Below are the code and all the weights of a small trained network. Each question names an input and a target symbol and asks about switching units off, where a switched-off unit gives its printed mean instead of its output.

import numpy as np


def w(rows, s, z=0):
    codes = np.array(rows[::2]) - 128.0
    scale = np.full(codes.shape[1], s)
    scale[-1] = z or s
    return codes * scale


def norm(h):
    return h / np.sqrt((h * h).mean(-1, keepdims=True) + 1e-5)


def f(y):
    return y / 2 * (1 + np.tanh(0.7978845608 * (y + 0.044715 * y**3)))


def softmax(a):
    e = np.exp(a - a.max(-1, keepdims=True))
    return e / e.sum(-1, keepdims=True)


def log_softmax(a):
    a = a - a.max(-1, keepdims=True)
    return a - np.log(np.exp(a).sum(-1, keepdims=True))


def net(x, mask):
    ids = ['ΓΔΘΛΦΨαεζημξπστω'.index(c) for c in x.split()]
    T = len(ids)
    res = E[ids] + P[:T]
    u = 0
    for l in range(2):
        r = norm(res)
        for j in range(3):
            rows = slice(2 * j, 2 * j + 2)
            q, k, v = (r @ M[l][rows].T for M in (Q, K, V))
            z = softmax(np.where(np.tri(T) > 0, q @ k.T / 2**0.5, -1e9)) @ v
            o = O[l][rows]
            res = res + np.where(mask[u + j], z, o[:, -1]) @ o[:, :-1]
        u += 3
        y = f(norm(res) @ A[l][:, :-1].T + A[l][:, -1])
        res = res + np.where(mask[u : u + 8], y, B[l][:, -1]) @ B[l][:, :-1]
        u += 8
    return log_softmax(norm(res)[-1] @ U[:, :-1].T + U[:, -1])


Q, K, V, O, A, B = {}, {}, {}, {}, {}, {}
E = w([
[149,40,58],'Γ',
[89,116,72],'Δ',
[128,167,156],'Θ',
[222,134,135],'Λ',
[121,120,129],'Φ',
[85,215,4],'Ψ',
[131,139,80],'α',
[80,110,111],'ε',
[32,70,107],'ζ',
[87,126,76],'η',
[83,108,164],'μ',
[130,161,153],'ξ',
[141,182,129],'π',
[157,142,185],'σ',
[92,70,207],'τ',
[168,83,106],'ω',
],0.024)
P = w([
[142,200,178],'0',
[188,14,57],'1',
[190,66,70],'2',
[183,120,88],'3',
[181,145,103],'4',
[192,165,108],'5',
[205,219,123],'6',
[183,188,124],'7',
[187,183,121],'8',
[186,182,119],'9',
[193,179,121],'10',
[221,253,138],'11',
],0.0027)
Q[0] = w([
[195,251,29],'L0H1',
[243,96,50],'L0H1',
[16,178,25],'L0H2',
[172,166,223],'L0H2',
[168,149,149],'L0H3',
[70,119,61],'L0H3',
],0.012)
K[0] = w([
[185,248,125],'L0H1',
[212,94,97],'L0H1',
[28,144,76],'L0H2',
[191,172,161],'L0H2',
[134,111,130],'L0H3',
[138,149,98],'L0H3',
],0.017)
V[0] = w([
[142,255,79],'L0H1',
[92,120,199],'L0H1',
[185,159,165],'L0H2',
[165,127,47],'L0H2',
[165,127,113],'L0H3',
[155,55,138],'L0H3',
],0.0093)
O[0] = w([
[194,3,38,251],'L0H1',
[69,34,97,138],'L0H1',
[207,112,145,160],'L0H2',
[118,47,76,144],'L0H2',
[93,141,157,128],'L0H3',
[211,89,143,86],'L0H3',
],0.0067,0.0029)
A[0] = w([
[232,129,121,190],'L0N1',
[89,138,74,82],'L0N2',
[184,141,218,83],'L0N3',
[135,140,8,124],'L0N4',
[84,28,149,255],'L0N5',
[184,45,215,182],'L0N6',
[85,223,134,93],'L0N7',
[251,130,141,73],'L0N8',
],0.012,0.0028)
B[0] = w([
[198,162,91,254],'L0N1',
[100,158,52,146],'L0N2',
[30,219,163,173],'L0N3',
[176,125,186,208],'L0N4',
[129,195,204,171],'L0N5',
[59,251,196,201],'L0N6',
[214,81,187,143],'L0N7',
[218,84,64,249],'L0N8',
],0.011,0.0082)
Q[1] = w([
[8,86,154],'L1H1',
[121,147,177],'L1H1',
[98,56,147],'L1H2',
[169,80,83],'L1H2',
[140,150,151],'L1H3',
[141,124,75],'L1H3',
],0.017)
K[1] = w([
[4,118,192],'L1H1',
[165,140,155],'L1H1',
[125,217,183],'L1H2',
[100,146,142],'L1H2',
[100,102,184],'L1H3',
[154,98,107],'L1H3',
],0.017)
V[1] = w([
[159,162,206],'L1H1',
[62,108,2],'L1H1',
[94,161,122],'L1H2',
[139,154,200],'L1H2',
[168,216,190],'L1H3',
[181,178,108],'L1H3',
],0.0071)
O[1] = w([
[165,168,84,173],'L1H1',
[62,65,163,64],'L1H1',
[77,143,131,119],'L1H2',
[76,134,209,72],'L1H2',
[133,2,61,253],'L1H3',
[59,74,65,239],'L1H3',
],0.0055,0.0027)
A[1] = w([
[57,127,61,147],'L1N1',
[155,198,159,54],'L1N2',
[119,117,156,88],'L1N3',
[154,224,125,211],'L1N4',
[107,146,251,57],'L1N5',
[59,119,185,20],'L1N6',
[76,113,140,97],'L1N7',
[250,143,68,253],'L1N8',
],0.011,0.0018)
B[1] = w([
[244,153,120,144],'L1N1',
[194,86,118,149],'L1N2',
[145,150,118,124],'L1N3',
[183,53,86,178],'L1N4',
[161,29,110,158],'L1N5',
[112,223,120,145],'L1N6',
[196,178,49,131],'L1N7',
[6,117,176,254],'L1N8',
],0.011,0.012)
U = w([
[126,251,124,68],'Γ',
[164,46,157,98],'Δ',
[139,163,133,113],'Θ',
[212,219,197,44],'Λ',
[123,195,197,212],'Φ',
[153,26,93,103],'Ψ',
[137,137,124,179],'α',
[82,103,141,255],'ε',
[155,149,126,79],'ζ',
[139,136,128,45],'η',
[61,67,92,192],'μ',
[80,130,36,110],'ξ',
[155,107,204,224],'π',
[132,134,124,80],'σ',
[71,207,114,192],'τ',
[212,163,147,19],'ω',
],0.017,0.0057)

Each question gives the input, a string of symbols that net reads in full, and the target symbol t.
The units are the heads (2 rows each of Q, K, V and O) and the neurons (one row each of A and B). Each row of codes is followed by its name. A weight is (code - 128) times the scale printed after its matrix; where a second scale follows, it is the last column's (O, A, B and U).
mask holds one flag per unit, layer by layer, with each layer's heads first. A switched-off unit (its flag False) gives its mean, the last column of its rows in O or B, instead of its output. The means were averaged over made-up inputs and are rounded, as every weight is.
A unit's drop is (log p(t) with every unit on - log p(t) with that unit switched off) / (log p(t) with every unit on - log p(t) with every unit switched off).
unit that matters most: the unit with the biggest drop
k most important neurons: the k neurons with the biggest drops, biggest first
k most important neurons of layer l: the k neurons of layer l with the biggest drops, biggest first
which heads matter: for each layer, one digit per head in row order, 1 if its drop is at least 0.15 and else 0, layers parted by /
drop when u is switched off: that unit's drop, to one decimal
input π π η, target Ψ: unit that matters most => L0H1
input σ ξ ξ ω, target ξ: 4 most important neurons of layer 0 => (L0N4 L0N5 L0N8 L0N1)
input Γ μ π Θ, target Ψ: 2 most important neurons of layer 0 => (L0N5 L0N8)
input ξ Λ ξ Θ, target ξ: 3 most important neurons of layer 1 => (L1N8 L1N5 L1N1)
input Φ π ε, target τ: 2 most important neurons of layer 1 => (L1N4 L1N2)
input μ μ ω π μ π Λ π Φ ω π Δ, target Ψ: which heads matter => 110 / 000
input τ ξ Θ Ψ ξ ω, target ξ: 3 most important neurons => (L1N8 L0N4 L0N5)
input Δ ζ Ψ α ε, target Γ: 2 most important neurons => (L0N4 L0N2)
input π Φ α, target μ: which heads matter => 000 / 000
input μ μ α, target μ: 4 most important neurons of layer 0 => (L0N5 L0N7 L0N8 L0N2)
input Δ π μ μ Γ, target ε: which heads matter => 000 / 000
input Δ π ξ, target Ψ: 2 most important neurons of layer 0 => (L0N1 L0N5)
input ξ π Θ, target Ψ: 2 most important neurons of layer 1 => (L1N8 L1N6)
input ξ Γ Θ Θ σ π ξ ξ, target ξ: most important neuron of layer 1 => (L1N8)
input Ψ η ξ ξ ξ, target ξ: 2 most important neurons => (L1N8 L0N5)
input ξ ε ε, target Γ: 2 most important neurons of layer 1 => (L1N8 L1N6)
input π Φ ξ π ξ, target Ψ: drop when L0N6 is switched off => -0.1
input α ξ π Λ π π η ζ, target τ: drop when L0N5 is switched off => 0.1
input α ξ η ξ Θ, target ξ: drop when L1N8 is switched off => 0.2
input ξ Θ ξ, target μ: drop when L1H3 is switched off => 0.3
input Δ Λ η ω ζ, target τ: most important neuron => (L0N5)
